Here is a tiny trained network, its code and every weight. The questions are about switching its units off for an input and a class, where a switched-off unit gives its printed mean instead of its output.

import numpy as np


def w(rows, s, z=0):
    codes = np.array(rows[::2]) - 128.0
    scale = np.full(codes.shape[1], s)
    scale[-1] = z or s
    return codes * scale


def norm(h):
    return h / np.sqrt((h * h).mean(-1, keepdims=True) + 1e-5)


def f(y):
    return y / 2 * (1 + np.tanh(0.7978845608 * (y + 0.044715 * y**3)))


def log_softmax(a):
    a = a - a.max(-1, keepdims=True)
    return a - np.log(np.exp(a).sum(-1, keepdims=True))


def net(x, mask):
    res = np.array(x, float).reshape(1, 2) / 4 @ E
    u = 0
    for l in range(2):
        y = f(norm(res) @ A[l][:, :-1].T + A[l][:, -1])
        res = res + np.where(mask[u : u + 7], y, B[l][:, -1]) @ B[l][:, :-1]
        u += 7
    return log_softmax(norm(res)[-1] @ U[:, :-1].T + U[:, -1])


A, B = {}, {}
E = w([
[43,158,248,165,189],'x0',
[100,137,34,190,165],'x1',
],0.012)
A[0] = w([
[106,135,96,212,145,174],'0.n1',
[123,96,203,132,162,227],'0.n2',
[201,170,225,159,30,63],'0.n3',
[181,156,82,169,79,158],'0.n4',
[142,1,93,43,149,153],'0.n5',
[208,138,109,164,175,3],'0.n6',
[56,52,68,35,119,209],'0.n7',
],0.0077,0.0022)
B[0] = w([
[133,159,118,21,146,221],'0.n1',
[114,182,76,157,22,254],'0.n2',
[164,108,107,59,245,236],'0.n3',
[107,171,196,175,134,232],'0.n4',
[158,195,155,114,140,233],'0.n5',
[141,77,190,151,158,121],'0.n6',
[132,166,171,150,139,205],'0.n7',
],0.012,0.0032)
A[1] = w([
[78,70,191,177,150,109],'1.n1',
[109,67,48,208,252,66],'1.n2',
[126,14,199,43,106,60],'1.n3',
[232,69,97,114,54,169],'1.n4',
[186,84,202,113,90,100],'1.n5',
[124,134,174,152,234,253],'1.n6',
[115,114,45,43,20,119],'1.n7',
],0.016,0.0035)
B[1] = w([
[103,122,65,177,60,160],'1.n1',
[108,159,140,6,174,219],'1.n2',
[96,181,104,57,188,197],'1.n3',
[40,129,152,188,70,254],'1.n4',
[154,116,79,89,188,207],'1.n5',
[187,95,151,185,102,222],'1.n6',
[198,107,154,163,147,212],'1.n7',
],0.02,0.0071)
U = w([
[117,197,142,35,191,230],'0',
[41,171,146,221,33,186],'1',
[248,114,194,178,140,176],'2',
[131,53,130,111,90,25],'3',
[123,61,107,120,106,2],'4',
[115,49,104,127,120,6],'5',
],0.018,0.0058)

Each question gives the input, the list of numbers given to net, and the class t.
The units are the neurons (one row each of A and B). Each row of codes is followed by its name. A weight is (code - 128) times the scale printed after its matrix; where a second scale follows, it is the last column's (A, B and U).
mask holds one flag per neuron, layer by layer. A switched-off neuron (its flag False) gives its mean, the last column of its row in B, instead of its output. The means were averaged over made-up inputs and are rounded, as every weight is.
A unit's drop is (log p(t) with every unit on - log p(t) with that unit switched off) / (log p(t) with every unit on - log p(t) with every unit switched off).
most important unit: the unit with the biggest drop
top k neurons: the k neurons with the biggest drops, biggest first
k most important neurons of layer l: the k neurons of layer l with the biggest drops, biggest first
drop of u: that unit's drop, to one decimal
input [5,4], class 1: most important unit => 0.n3
input [7,-6], class 1: top 2 neurons => (1.n1, 0.n1)
input [1,-3], class 2: top 2 neurons => (1.n7, 0.n2)
input [3,-3], class 2: top 4 neurons => (0.n4, 0.n6, 1.n4, 1.n2)
input [3,0], class 2: top 4 neurons => (0.n4, 0.n2, 1.n7, 1.n4)
input [0,-3], class 2: top 3 neurons => (1.n2, 0.n2, 0.n6)
input [-7,7], class 0: top 3 neurons => (1.n2, 0.n2, 1.n6)
input [-4,-3], class 1: top 3 neurons => (1.n4, 1.n2, 0.n1)
input [-1,-3], class 2: top 3 neurons => (1.n6, 0.n3, 1.n2)
input [2,-3], class 2: top 3 neurons => (1.n7, 0.n2, 0.n4)
input [1,3], class 2: top 3 neurons => (0.n1, 0.n3, 1.n3)
input [3,-1], class 2: 2 most important neurons of layer 0 => (0.n4, 0.n2)
input [-1,2], class 2: top 2 neurons => (0.n2, 1.n4)
input [-6,3], class 1: most important unit => 1.n4
input [-6,-3], class 1: drop of 1.n4 => 1.6
input [-7,8], class 0: drop of 0.n2 => 3.2
input [2,1], class 2: drop of 0.n2 => 0.0
input [1,-2], class 2: drop of 1.n7 => 1.5
